(in the rows, 128 means zero)
Each row of numbers stands for one element and depends on some of the facts below. Use the named rows to name the rest.

How the elements are related:
Δ: is directly followed by; ω: hangs directly under
Δ (each to the one after it):
brobre Δ kuruste Δ plonebrin Δ naskin Δ drastel Δ kluza Δ rodo
troder Δ taplal Δ dabus Δ fikle Δ vorofla
pliben Δ flusti Δ tragre Δ buflal Δ tragal
flidadu Δ skegu
nabral Δ gregriras Δ vimun Δ zafin Δ gelon Δ zugrok
flizem Δ saklemik Δ skekul
tobaken Δ kelo Δ fibrun Δ tifam
mulil Δ stipluk
trisu Δ kloplik Δ bratrus Δ klufostur Δ duri
drurek Δ zironi Δ luni Δ bunek Δ biba
skiziste Δ fazir Δ draklu Δ nopa Δ fligrik Δ fidriska Δ klikledro Δ flunani Δ braful
tomograk Δ kigru Δ trupi Δ zeze Δ graklu Δ pustol
brufir Δ skedragol
bote Δ midri Δ klezas
plireta Δ gezar Δ flesta Δ takisis
skamer Δ trugik Δ kubrer
pliflos Δ skeru
vuple Δ grula Δ gripla Δ stebro Δ klapam Δ brobor Δ klozaklu Δ kugrar Δ nepes
rugro Δ puplelan
fopi Δ rusu
fulol Δ gisegre Δ kedrun Δ plokomem Δ sapusta
skubeplal Δ stetil Δ vazo Δ skodratren Δ skavak Δ legir Δ saflamo Δ bifa
noklos Δ rozel Δ drifodrun Δ poskas Δ magroza Δ kodror Δ rurak
plerim Δ fefla Δ gaplus Δ vuses Δ flifu
dadra Δ suro Δ sisu Δ zeto Δ gribom Δ bostim
buplos Δ losok Δ saso Δ dodran
plofer Δ vagek Δ vasi Δ fisti
kletim Δ zarenel
kazis Δ drusik Δ zeplor Δ rukete
kugri Δ luske Δ grigrosku Δ klobel Δ nemek Δ regram Δ klutrin
luflel Δ sadral Δ drakas
flomil Δ trodu Δ plebo Δ sketobra Δ duno Δ plunur
ω trodrim <- plonebrin brobre kluza rodo drastel kuruste naskin
ω bratrus <- bifa vazo stetil skodratren legir skavak skubeplal saflamo
ω brafa <- bunek zironi biba drurek luni
ω skagrisik <- gezar flesta plireta takisis
ω kodror <- rukete zeplor drusik kazis
ω gregriras <- troder taplal dabus vorofla fikle
ω klifik <- rozel poskas kodror rurak noklos magroza drifodrun
ω kuruste <- kelo tobaken fibrun tifam
ω kigru <- plunur duno sketobra plebo trodu flomil
ω pleflumi <- fazir flunani braful skiziste klikledro nopa fidriska fligrik draklu
ω trivubre <- zafin nabral vimun zugrok gregriras gelon
ω klapam <- pliben tragre buflal tragal flusti
ω zironi <- gaplus flifu vuses plerim fefla
ω nabral <- flidadu skegu
ω gelon <- losok saso dodran buplos
ω rurak <- klobel nemek grigrosku luske regram klutrin kugri
ω gutrak <- zeze trupi tomograk kigru pustol graklu
ω luflel <- fisti vasi vagek plofer
ω gripla <- saklemik flizem skekul
ω zugrok <- sapusta plokomem kedrun fulol gisegre
ω skestus <- sadral drakas luflel
ω nipak <- bratrus trisu duri kloplik klufostur
ω luni <- zuflus
ω fliril <- rusu fopi
ω magroza <- nisas
ω noklos <- mulil stipluk
ω flunani <- trugik kubrer skamer
ω rozel <- sisu zeto gribom suro dadra bostim
ω rodo <- zarenel kletim
ω zuploskel <- stebro brobor klapam vuple gripla kugrar nepes grula klozaklu
ω plonebrin <- puplelan rugro
ω duri <- brufir skedragol
ω drastel <- druflu
ω drakas <- bote klezas midri
ω trisu <- ploflimum
ω bunek <- pliflos skeru
ω klikledro <- grarar

Named rows:
kazis: [114 118 100 108 125 135  78 137 107 118 114 171 134 171  94 155  79 120
 110 110 203 139  74 100 146 149 127 148 136 119 100 180 146 147 161 103
 136 131]
vorofla: [182 110 149 147 125 110 176 124 123 116  99  76  80 100 168 116 166 125
 104 142 122 123 166 164  97 108  97 104 176 145 141 142 107  91 115 122
 105 112]
klifik: [107 150 109 137 116 123 142 129 141 128 112 128 133 143  88 122 123 112
 118 133 109 151 138 103  91 117 131 135 115 112 112 143 141 163 129 129
 121 133]
plonebrin: [ 86 146 133 128 152 113 158 112 156 123 156 119 158 129 109 105 152 133
 171 128  80 142 169 106 139 125 139 157  92 113 115 101 128 104 147 147
 120 143]
pleflumi: [109 129 110 134 129 129 140 113 135 125 134 125 142 119 114 122 137 132
 136 136  88 147 138 113 111 141 138 142 115 112 131 113 126 118 137 147
 125 139]
nisas: [137 152 148 125 125 109 146 148 119 129 105 112 103 153 125 113 113  91
 123 142 155 117 138 124 133 124 118 115 121 129 108 155 131 141 102 121
 135 116]
ploflimum: [142 135 154 118 118 128 111 108 114 140 126 138 118 116 134 145 119 159
 135 106 147 119  85 139 136 120 117 148 159 113 118 134 125 145 147 126
 145 148]
drifodrun: [119 154 173 112 127 104 122 137 144 140 139 150 127 157 106 133 136 128
 158 102 184 122 132 116 127  97 124 140 131 122  92 169 146 157 146 102
 122 143]
vazo: [124 157 183 122 117 107 112 113 109 147 132 133 113 108 145 128 132 161
 166  94 145 110  85 140 153  89  94 163 159 106 102 129 133 153 155 120
 148 151]
flidadu: [110  82  93 120 124 139  68 124 107  97 110 164 140 132 129 138 119 132
 108 116 200 153  64 129 126 163 108 154 162 136 126 163 134  82 189 107
 122 127]
stipluk: [116 155 127 125 125  94 112 147 114 139 109 105 125 152 116  91  99  76
 132 143 167 108  89 123 123 143 129 115 103 131 133 156 147 127  91 104
 145 119]
legir: [190 129 190 135 122 136 191  95 103 175 105 127  86  87 142 157 118 181
 108  98 119 110 117 160 121  85 125 122 192 109 113 129 119 179 136 148
 148 162]
nepes: [159 117 227 137 107 175 235 146 137 143 114 165  92 109 155 137 129 101
 105 192 113 157 178 151  93 143 166  56 124 171  84 128 116 142  97 221
 145 123]
fopi: [ 94 101  59 127 136 162  71 146 109 113 123 160 154 143 122 144  89 132
 105 107 137 137  94 113 174 145 124 140 123 132 152 109 136 141 141 109
 129 110]
graklu: [179 117 117 136 147 139 155 127 143 149 141 108 122 122 141 160 142 167
 104 100  87 104 186 146 148  84 140 105 146 126 161 101 120 167 103 110
 109 120]
troder: [105  93  93 137 127 124  97 144  89  87  89 128 119 130 158 104 118  93
 103 152 174 144  80 136 140 166  89 139 149 152 137 153 122  57 155 120
 124 101]
rukete: [163 151 167 104 108 118 112 117 164 123 140 121 113 156 112 167 144 134
 125 114 158 121 152 129 111  92 123 137 143 120  85 162 123 176 129 105
 120 132]

Name these rows:
No name comes twice in this set of rows, the named rows included.
[158 149 114 140 115 120 186 118 147 139 113 101 105 131  92 141 137 134
 106 124  81 139 184 112  77  96 130 121 142 102 119 137 127 175 117 130
 109 139]	magroza
[152 142 138 148 123 131 227 123 148 159  99 124 106 128  88 136 126 125
  94 130  85 148 187 120  71  90 150 104 141 112 102 143 135 186 119 149
 114 146]	kodror
[ 77 129  57 130 118 138 104 136 114 110 100 153 142 159  82 126  88  98
 106 131 135 163  97  82 122 157 123 155 112 112 110 150 142 146 154 125
 127 125]	noklos
[153 107 111 160 115 120 172 105 146 113 106  88 112  88 134 124 182 142
 100 134  83 156 172 144  53 104 108 129 168 125 145 123 113 103 146 130
  94 133]	gelon
[ 77 131 127 152 120 110 137 121 151 106 126 121 139 103 128  92 183 117
 151 133 109 165 147 130  84 112 100 157 134 134 121 120 134  90 166 128
 100 132]	vimun
[147  96 133 164 116 136 213 106 146 127  93 112 113  78 133 116 177 139
  87 144  81 165 172 153  45 101 124 111 169 135 136 128 121 107 153 154
  98 138]	zugrok
[158 129 113 137 149 127 196  93 154 130 138  93 128 115 113 139 146 156
 128 129  45 130 198 118 108 123 152 130 127 103 137 103 106 121 126 153
 112 151]	drastel
[140 139 169 154 116 148 241 125 160 158  94 143 111 130  90 136 124 110
  77 150  88 166 189 131  68  88 165  93 130 127  75 148 138 202 124 178
 128 139]	rurak
[108 126 105 130 145 129 152 103 149 121 140 117 153 125 109 120 131 133
 137 139  72 142 154 112 127 144 150 145 100 115 126 107 122 107 140 155
 129 141]	trodrim
[ 80 126  69 137 114 142  97 115  88 111  97 143 136 113 117 124  92 132
 117 127 100 160  59 103 139 161 103 172 136  97 127 111 126 130 162 144
 145 135]	trisu
[140 114 164 147 145 160 248  96 163 144 120 131 137 111 112 136 136 139
 101 157  43 161 203 137 104 119 187 105 114 132  96 108 116 133 137 203
 135 149]	rodo
[121 120 105 127 153 148 124 126 147 131 146 123 151 137 126 136 125 145
 120 111  96 122 151 132 168 114 150 126 109 137 140  97 131 140 121 120
 126 121]	druflu
[160 120 235 143 128 164 243 128 147 141 102 140  98 114 160 130 125 102
  89 190 102 145 188 172 123 119 172  70 121 170  68 135 111 139 113 218
 156 119]	braful

The same elements again, as new rows of numbers:
Named rows:
trivubre: [118 162 139 139 151 144 109 115 128 130 121 167 159 130 143 113 115 126
 136 111 128 105 135 124 139 136 100 104 129 110 107 122 129 133 107 108
 144 112 132 142 168 158 153 111 159 119 113 142 120 120 116 111]
nabral: [126 159 162 154 166 136 124 120 113 137 123 167 154 151 113  69 118 116
 137  89 129 120 157 122 117 157 118 110  96  93 114 135  78 136  99 101
 135 132 124 133 178 149 165 129 172  92 116 173 129  82 121 102]
brobre: [124 170 159 150 173 139 125 129 129 125 128 166 147 129 110  79 124 123
 133  99 131 121 154 131 111 142 132 118 100  86 119 154  74 124 101 107
 147 137 120 121 173 146 184 125 174  95 121 175 140  78 125 101]
midri: [122 172 160 137 162 134 135 136 131 135 121 165 154 132 112  92 111 125
 144  95 141 126 142 134 109 145 117 129 112  99 116 143 102 127 102 112
 146 131 139 105 172 152 163 127 156  95 124 171 127  92 104 108]
bote: [123 170 167 143 170 133 138 130 122 136 121 167 160 138 100  79 114 123
 139  90 145 129 152 133 107 145 120 134 101  95 119 148  87 119  96 110
 137 139 129 107 175 146 171 124 158  90 121 182 129  82 115 106]
klifik: [115 167 136 135 153 142 111 114 139 125 124 164 168 116 146 123 121 127
 127 106 129 114 142 137 136 136 104 112 142 107  98 121 129 138 101 116
 150 112 130 124 162 152 159 111 170 120 107 158 114 115 116 105]
draklu: [107 171 156 137 163 132 127 125 134 123 114 161 141 120 136  95 114 128
 138  97 141 116 129 126 125 141 122 118 129  99 106 140 109 142 110 101
 165 114 142 118 160 154 164 122 174  96 132 153 121 107  86 100]
taplal: [125 157 162 151 157 145 124 125 115 123 122 157 155 138 120  81 103 122
 151  98 129 112 143 113 129 160 119 112 111 102 108 142  94 135 117 100
 141 129 129 127 179 157 167 126 174  97 124 163 130 100 106 109]
skamer: [109 169 168 155 178 128 137 116 118 127 110 168 145 132 110  72 119 123
 126  83 148 120 149 125 115 138 123 126 105  94 112 145  75 127 100  93
 155 130 121 127 165 138 178 119 178  89 128 175 126  85 110  89]
saflamo: [103 184 132 102 132 132 100 159 161 101 132 147 134 100 198 150  90 127
 158 126 136 108  83 128 143 142 121 102 157 117  95 128 180 169 126 137
 184  86 169 112 171 183 125 131 178 120 131  97 117 151  32 108]
druflu: [118 173 136 134 156 150 110 128 143 120 126 162 153 104 139 121 126 133
 133 121 128 105 137 126 133 123 112 110 131 102 112 138 127 124 109 115
 156 121 131 129 162 155 172 109 162 124 117 144 133 117 119 114]
nipak: [113 171 139 132 157 140 108 128 135 120 126 167 161 123 151 117 112 122
 125 108 137 108 135 134 136 129 109 112 123 118 105 124 131 130  99 125
 148 114 132 137 168 149 149 109 167 122 110 148 121 113 109 100]
grarar: [106 173 146 139 165 139 122 111 132 122 109 167 150 111 140 115 117 131
 127 104 144 104 131 126 139 122 108 117 137 111 106 132 126 124 105 102
 160 111 132 131 157 145 163 103 163 119 122 148 117 123 106  99]
pustol: [110 165 142 106 135 137 109 142 154 116 118 151 133 107 177 143 102 130
 155 114 126 110  95 131 150 139 112  99 162 109 107 131 161 166 130 124
 178  98 160 104 159 183 152 132 165 105 139 116 115 126  49 116]
gezar: [122 166 160 140 165 142 124 124 133 132 127 163 137 128 133  93 107 121
 134  96 135 116 142 134 118 146 129 115 111  96 107 144  97 138 101  97
 147 135 138 112 174 159 168 116 164  97 122 183 129  89 102  92]
buflal: [111 160 147 124 157 127 122 134 151 114 135 157 143 124 142 116 100 125
 154 106 124 113 108 149 139 141 135 109 136 100  96 134 118 142 109 104
 155 101 141 110 157 169 157 134 165 103 125 134 117 121  80 116]
buplos: [128 163 163 155 166 138 128 118 117 132 119 165 151 145 105  74 111 123
 141  89 132 123 148 119 122 158 120 111  96  94 111 145  77 133 105  97
 136 135 124 129 186 151 172 124 168  92 118 170 133  87 122 102]

Name these rows:
No name comes twice in this set of rows, the named rows included.
[123 178 166 144 173 132 127 135 123 115 126 166 155 138 118  79 104 118
 126  87 147 125 144 135 115 149 134 122  84 106 106 150  79 128  97 120
 139 138 121 132 191 137 164 122 182  97 111 174 135  77 114  86]	skubeplal
[117 160 155 117 147 139 117 135 143 122 113 157 140 117 149 123 106 127
 143  96 126 118 113 136 148 138 112 100 137 105 116 138 129 156 123 124
 167 113 138 110 167 168 168 128 166  92 136 140 123  93  76 107]	sketobra
[120 167 160 139 164 136 125 128 130 129 123 162 146 129 124  92 113 123
 136  95 136 121 139 132 122 146 125 115 113  96 107 142  93 135 105 105
 148 131 132 117 172 154 170 123 170  97 122 170 127  91 105  98]	rusu
[ 84 171 128 102 128 128  98 143 162 114 120 149 123  96 207 149 108 131
 161 129 133 100  84 122 146 133 107 104 190 108  97 114 194 181 130 118
 205  65 182 110 131 190 125 135 172 116 150  90 100 169  18 118]	flunani
[ 92 175 126 104 123 136  97 141 170 115 129 146 146 101 190 147 111 120
 156 120 120 112  98 137 141 153 108  95 177 102  88 113 178 183 133 129
 187  73 172  87 154 189 131 132 186 114 136 118 101 156  50 124]	rurak
[116 174 153 132 161 131 113 144 137 115 130 163 149 133 149  98 104 116
 132 100 140 119 130 135 122 146 126 115 110 109 107 136 115 143 102 132
 154 116 137 128 174 153 144 128 183 102 116 148 123  97  86  95]	bratrus
[129 172 157 151 171 133 129 116 118 142 116 170 143 142 106  74 112 122
 142  85 131 129 145 120 117 155 118 108  93  85 110 141  73 140 101  95
 138 133 123 131 194 150 170 128 164  92 114 165 135  85 127 102]	fulol
[103 167 143 140 160 138 115 113 130 127 114 166 155 118 144 112 122 128
 125 105 140 102 138 129 137 124 104 115 137 112 107 122 128 130 102 108
 160 109 133 137 152 147 157 108 165 116 121 147 114 118 107 100]	pleflumi
[122 174 145 134 156 132 120 123 133 135 118 164 136 130 133  97 111 124
 152 100 129 121 125 118 127 153 112 102 118  90 105 132 107 154 111 100
 152 115 140 124 185 163 159 132 160 102 120 143 129 110  99 109]	kedrun
[116 177 141 130 159 143 113 127 136 116 124 163 159 115 146 122 106 126
 128 110 141 110 127 133 139 130 114 113 123 120 101 133 130 127 102 122
 147 118 132 134 177 148 153 105 167 123 111 145 124 116 109  97]	ploflimum
[101 171 151 129 157 131 122 128 139 121 117 159 135 115 149 110 111 127
 144 104 138 112 119 122 131 137 118 113 141 100 105 137 126 149 113 103
 171 105 148 115 157 162 157 124 172 100 135 140 116 120  70 102]	nopa

Now the same elements, written a new way:
Some elements and their rows:
pleflumi: [116 151 158 105 118 119 146  58  81  99  88 102 157 131 169 137  94 175
 108 137 198 146 128  46 154 138 136 153]
stipluk: [118 139 113 108 119  96 165  83  95 106 104  98 102 137 155 167 139 136
 117 105 201 135 110 134 152 152 140 140]
pustol: [126 182 160 102 151 125 149  73  60 128 105  81 166 173 161 156  92 163
 104 143 134 109 111  94 102 152 167 142]
kelo: [120 150 132 110 114  96 167  81  95 105 114  90  92 137 133 136 138 135
 131  88 195 149  92  85 150 129 130 162]
flesta: [124 161 137 108 139 112 152  81  97 117 102  88 124 151 137 155 114 157
 120 107 188 118 116  95 154 138 156 155]
takisis: [125 175 158 101 142 124 147  73  92 119 110  83 153 155 145 157 100 160
 112 110 155  97 129 123 152 140 165 151]
skagrisik: [118 153 153 101 118 122 145  58  94 100  89 101 154 134 161 131  91 167
 109 115 197 138 138  49 152 128 154 151]
legir: [126 182 160  93 150 124 142  67  62 131 112  82 168 175 162 152  97 122
 105 141 135 139 125  99 104 156 172 169]
dodran: [122 176 157 111 151 117 153  75  70 127 122 103 148 147 143 165 100 150
 120 112 141 122 122  88 136 142 156 140]
klifik: [111 150 148  98 114 117 150  59  77  99  94 104 154 134 170 144  92 163
 106 125 199 141 139  59 145 142 145 141]
rurak: [126 182 159  96 151 125 143  60  59 127 136  83 167 176 172 161  92 153
 104 144 135  96 128 165  95 177 171 137]
plokomem: [119 177 158 113 150 107 152  70  69 130 121  99 132 149 148 169  98 152
 115  99 141 114 127  70 128 135 157 142]
skamer: [117 132 128 118 118  94 164  93  98 105  95 100  95 130 143 165 147 170
 131 112 205 146  87  62 158 141 124 157]
klezas: [122 167 117 111 143 111 155  78  86 117 145  84  99 135 157 164 114 167
 116 114 186 145 108  60 153 148 163 171]
naskin: [125 178 157 104 134 118 156  69  70 120 118  85 132 162 147 144 102 146
 117 125 146 138  97 101 134 144 147 161]
fopi: [117 133 112 116 116  94 167 103  98 105 102  97  92 131 135 158 145 148
 130  76 205 144 104  71 157 129 146 151]
vuses: [119 175 158 100 149 119 154 114  73 116 136  94 140 172 169 135 109 147
 107 121 159 116 100  56 142 151 161 161]

Which element is each row?
No name comes twice in this set of rows, the named rows included.
[123 181 162 109 150 119 148  64  61 131 128  96 155 163 155 168  92 153
 109 116 136 103 128  80 114 144 161 143]	sapusta
[125 182 159  98 150 122 145  62  59 127 126  81 162 176 161 142  91 149
 106 142 135 121 101 121 102 161 153 163]	kluza
[117 131 119 118 119  94 165  98  98 103  91 100  96 130 139 164 149 164
 131 102 205 143  91  63 155 137 128 158]	skiziste
[113 161 149 105 143 107 159 114  90 110 134  98 119 162 166 136 128 146
 111  99 186 125  96  54 151 147 159 163]	gaplus
[125 179 161  95 147 124 143  71  63 129 118  82 166 158 162 156 106 131
 105 134 141 128 128 119 138 145 171 160]	duri
[117 137 109 119 116  94 170 110  99 105  96  93  99 131 134 160 146 157
 126  77 203 147 100  61 157 123 150 137]	tomograk
[122 165 155 106 114 112 160  76  83 107 120  85 113 137 144 145 127 143
 126  96 173 141 104 111 154 133 146 155]	plonebrin
[125 183 161 102 152 124 143  62  60 129 105  83 165 175 168 162  92 172
 104 145 137 105  95  96 127 170 151 163]	fidriska
[120 176 159 100 143 121 150 108  73 112 134  88 151 160 168 142 113 148
 107 105 154 108 110  81 151 145 167 156]	bunek
[124 180 159  99 151 123 147  94  63 124 131  88 161 175 169 142  97 152
 105 134 140 107 105  77 126 157 164 160]	biba

Now the same elements, written a new way:
Named rows:
klozaklu: [178 106 109 171 129  84 169 127 110 169 112 128 189 119 115 123 158  93
 103 175 126 182  55  93 165 165  92]
brobor: [168 113 118 158 131  94 158 127 111 162 115 126 173 119 122 127 155  99
 109 160 131 172  70 106 161 156  97]
kloplik: [109 124 124 124 149 143  95 110 124 108 130 124 100 136 130 153 116 145
 142 117 127 117 157 154 149 126 138]
naskin: [147 126 109 117 127 121 143 135 132 116 122 126 137 147 123 111 152 115
 123 149 136 129 113 124 140 124 160]
gribom: [158 106 129 163 111  81 137 135 107 156 109 116 149 126 118 106 122 132
 115 146 117 136 120  92 116 129 119]
skekul: [137 137 152 114 140 124 126 125 113 140 123 127 129 123 145 144 147 117
 125 117 146 143 117 146 148 133 115]
skedragol: [109 125 126 123 147 144  99 111 124 108 130 123 100 136 131 152 117 144
 140 117 128 117 158 154 146 125 137]
ploflimum: [125 116 112 140 142 131 113 112 124 118 127 124 120 134 120 144 121 136
 135 135 123 129 136 137 150 133 130]
luske: [127 128 163 120 119 109 103 134 109 136 116 114 105 129 142 122 114 150
 130 103 132 106 166 130 103 106 138]
gisegre: [ 97 138 118 122 130 169 105 143 141 118 126 132 115 102 144 135 144 126
 159 120 130 117 150 148  99 130 121]
biba: [140 118 127 151 114 118 178 122 128 135 140 146 155 129 103 117 108 116
 101 149 114 149 102 106 140 145 103]
bunek: [137 129 142 134 105 129 193 122 130 111 149 154 142 145 104 123  94 114
  99 140 115 135 125 126 127 143 104]
dodran: [117 122  98 150 124 148 127 143 138 132 121 133 144 102 128 123 147 114
 148 149 120 137 119 121 107 144 109]
troder: [ 85 146 129 108 133 180  93 142 141 112 129 131  99 103 151 141 141 131
 165 105 134 108 166 161  94 121 126]
bote: [103 149 153  91 136 152 104 124 136 114 140 130  95 130 144 142 119 143
 136  92 138 107 155 154 123 109 141]
losok: [ 97 137 120 121 130 168 106 142 140 120 126 132 114 104 143 135 142 127
 157 120 129 117 150 149 100 129 120]
zironi: [114 147 172 106 107 151 186 118 130  94 162 163 114 149 113 132  78 125
 101 110 121 116 157 153 119 128 108]

Rows to name:
No name comes twice in this set of rows, the named rows included.
[137 109  64 183 108 139 160 154 141 130 112 136 176 101 114 112 158  91
 148 188 107 153  96 102  95 169  92]	zugrok
[147 128 141 128 138 114 135 125 112 149 120 127 145 122 138 138 150 111
 119 131 141 152 101 133 152 141 109]	stebro
[100 134 137 109 150 153  88 111 125 102 134 124  86 136 137 158 114 150
 146 101 133 108 172 167 142 117 143]	brufir
[160 121 133 142 135 102 148 126 109 157 116 127 160 119 133 136 156 103
 112 146 139 165  84 122 159 150 100]	tragal
[148 142 158 110 133 121 140 128 109 130 121 127 132 136 147 150 151 105
 121 121 150 144 116 158 145 139 110]	gripla
[127 101  93 162 151 124 109 103 117 116 123 120 124 137 111 151 117 138
 135 150 114 138 134 134 168 146 127]	skodratren
[149 130 144 128 139 113 136 125 110 149 119 126 145 122 140 142 153 108
 118 131 144 155  98 136 155 142 107]	buflal
[149 125 107 115 126 121 143 136 132 114 121 125 136 150 123 111 154 114
 123 149 137 127 113 124 142 123 164]	tifam
[139 137 155 113 142 122 126 126 111 144 122 127 130 124 147 147 151 114
 123 118 147 145 114 148 151 134 111]	tragre
[ 98 118 136 116 145 153 118 120 130 153 137 149 120  94 125 107 130 146
 120 117 128 131 132 116 158 102 145]	plebo
[147  85  71 190 144 104 131 103 116 130 117 122 154 135  97 139 123 125
 125 178 105 157 103 107 178 163 115]	legir
[107 122 134 118 140 146 119 123 131 146 135 144 121 104 126 114 129 140
 123 118 129 130 131 121 150 110 140]	trupi
[ 99 137 122 120 130 166 108 141 139 118 127 132 114 107 143 135 140 127
 154 118 130 118 150 148 102 127 123]	skegu
[109 121 132 118 133 149 135 124 131 139 138 149 125 108 118 108 126 135
 118 127 127 130 131 120 148 108 142]	gutrak
[ 96 141 107 126 119 180 117 153 145 102 124 136 117 106 143 135 147 115
 168 131 127 113 157 155  78 138 114]	gregriras

